Below is a small trained network, with its code and all its weights. Each question gives an input and a class and asks what happens when units are switched off, that is, made to give their printed mean instead of their output.

import numpy as np


def w(rows, s, z=0):
    codes = np.array(rows[::2]) - 128.0
    scale = np.full(codes.shape[1], s)
    scale[-1] = z or s
    return codes * scale


def f(y):
    return np.maximum(y, 0)


def log_softmax(a):
    a = a - a.max(-1, keepdims=True)
    return a - np.log(np.exp(a).sum(-1, keepdims=True))


def net(x, mask):
    res = np.array(x, float).reshape(1, 3) / 4 @ E
    y = f(res @ A[0][:, :-1].T + A[0][:, -1])
    res = res + np.where(mask, y, B[0][:, -1]) @ B[0][:, :-1]
    return log_softmax(res[-1] @ U[:, :-1].T + U[:, -1])


A, B = {}, {}
E = w([
[234,129,86,185,238,77],'x0',
[99,2,190,221,147,139],'x1',
[190,118,55,190,35,201],'x2',
],0.008)
A[0] = w([
[215,192,85,163,211,65,91],'n1',
[97,127,146,105,164,90,189],'n2',
[88,11,179,218,144,151,86],'n3',
[68,130,206,59,232,13,75],'n4',
[152,234,71,43,112,134,134],'n5',
[69,146,254,50,221,21,78],'n6',
[23,120,192,60,29,201,122],'n7',
[24,136,195,48,31,183,70],'n8',
[140,223,52,37,100,105,93],'n9',
[173,110,65,176,67,226,68],'n10',
[149,243,63,48,113,129,85],'n11',
[135,225,46,37,127,135,86],'n12',
[115,40,176,199,136,134,95],'n13',
[52,144,213,53,211,28,115],'n14',
[185,122,59,202,75,180,84],'n15',
[181,123,90,175,52,178,151],'n16',
[138,67,162,155,143,168,221],'n17',
[88,25,164,214,133,128,88],'n18',
[126,80,140,158,129,169,248],'n19',
[171,135,52,202,67,206,95],'n20',
[183,128,74,176,64,195,91],'n21',
[221,118,114,156,198,73,136],'n22',
[102,50,163,202,133,138,102],'n23',
[167,192,87,58,112,109,148],'n24',
[18,130,164,85,28,189,107],'n25',
[235,100,86,223,247,70,69],'n26',
[93,41,164,198,140,166,106],'n27',
],0.0069,0.011)
B[0] = w([
[169,210,97,244,155,94,176],'n1',
[141,131,93,59,122,138,198],'n2',
[105,121,220,160,71,81,181],'n3',
[233,144,169,121,118,237,190],'n4',
[77,88,184,118,76,76,193],'n5',
[236,159,165,111,113,212,199],'n6',
[198,228,25,227,177,98,218],'n7',
[205,221,73,254,173,110,192],'n8',
[80,90,201,149,56,82,175],'n9',
[213,164,169,130,137,214,162],'n10',
[73,78,228,159,61,76,173],'n11',
[90,78,217,154,52,82,171],'n12',
[83,103,206,167,57,80,167],'n13',
[205,146,143,91,121,198,207],'n14',
[202,144,164,126,132,208,164],'n15',
[172,125,132,55,124,179,189],'n16',
[93,136,103,48,97,89,225],'n17',
[98,112,222,164,71,87,173],'n18',
[97,128,75,20,104,84,249],'n19',
[199,138,160,91,120,200,173],'n20',
[196,137,167,103,129,196,165],'n21',
[164,202,61,164,161,107,186],'n22',
[104,104,205,146,72,75,167],'n23',
[93,103,156,107,74,82,183],'n24',
[185,180,59,207,183,111,202],'n25',
[171,197,67,227,152,106,186],'n26',
[112,129,185,132,87,88,173],'n27',
],0.0079,0.011)
U = w([
[104,113,199,135,95,68,107],'0',
[145,152,49,201,149,109,126],'1',
[155,130,155,83,124,255,117],'2',
[93,116,47,4,128,79,255],'3',
[83,106,125,149,153,155,91],'4',
[103,107,125,137,158,140,89],'5',
[94,113,131,140,150,161,99],'6',
[90,102,124,141,155,144,85],'7',
],0.02,0.0095)

Each question gives the input, the list of numbers given to net, and the class t.
The units are the neurons (one row each of A and B). Each row of codes is followed by its name. A weight is (code - 128) times the scale printed after its matrix; where a second scale follows, it is the last column's (A, B and U).
mask holds one flag per neuron, in row order. A switched-off neuron (its flag False) gives its mean, the last column of its row in B, instead of its output. The means were averaged over made-up inputs and are rounded, as every weight is.
A unit's drop is (log p(t) with every unit on - log p(t) with that unit switched off) / (log p(t) with every unit on - log p(t) with every unit switched off).
The circuit of an input: a set's keep is (log p(t) with only the set's units on - log p(t) with every unit switched off) / (log p(t) with every unit on - log p(t) with every unit switched off). Starting from the 12 units with the biggest drops (on a tie, the unit counted first), units are removed one at a time, each time the one whose removal leaves the highest keep (on an exact tie, the one counted first), for as long as the keep stays at least 0.8.
circuit, biggest first: the units of the circuit, biggest drop first
top k neurons: the k neurons with the biggest drops, biggest first
drop when u is switched off: that unit's drop, to one decimal
input [2,-6,-7], class 2: circuit, biggest first : [n4]
input [3,-6,-8], class 2: top 2 neurons : [n4; n6]
input [-7,-3,-8], class 2: top 2 neurons : [n6; n14]
input [1,-6,-6], class 0: top 4 neurons : [n11; n5; n12; n9]
input [8,6,-8], class 1: top 3 neurons : [n26; n22; n1]
input [0,-3,-3], class 3: top 2 neurons : [n3; n18]
input [-4,-3,-4], class 1: top 2 neurons : [n7; n8]
input [-7,2,6], class 1: top 2 neurons : [n7; n25]
input [3,-1,2], class 3: top 3 neurons : [n7; n8; n25]
input [-5,-4,-6], class 2: drop when n22 is switched off : 0.1
input [-1,3,-1], class 3: drop when n11 is switched off : 0.1
input [2,2,-4], class 2: drop when n4 is switched off : 0.3
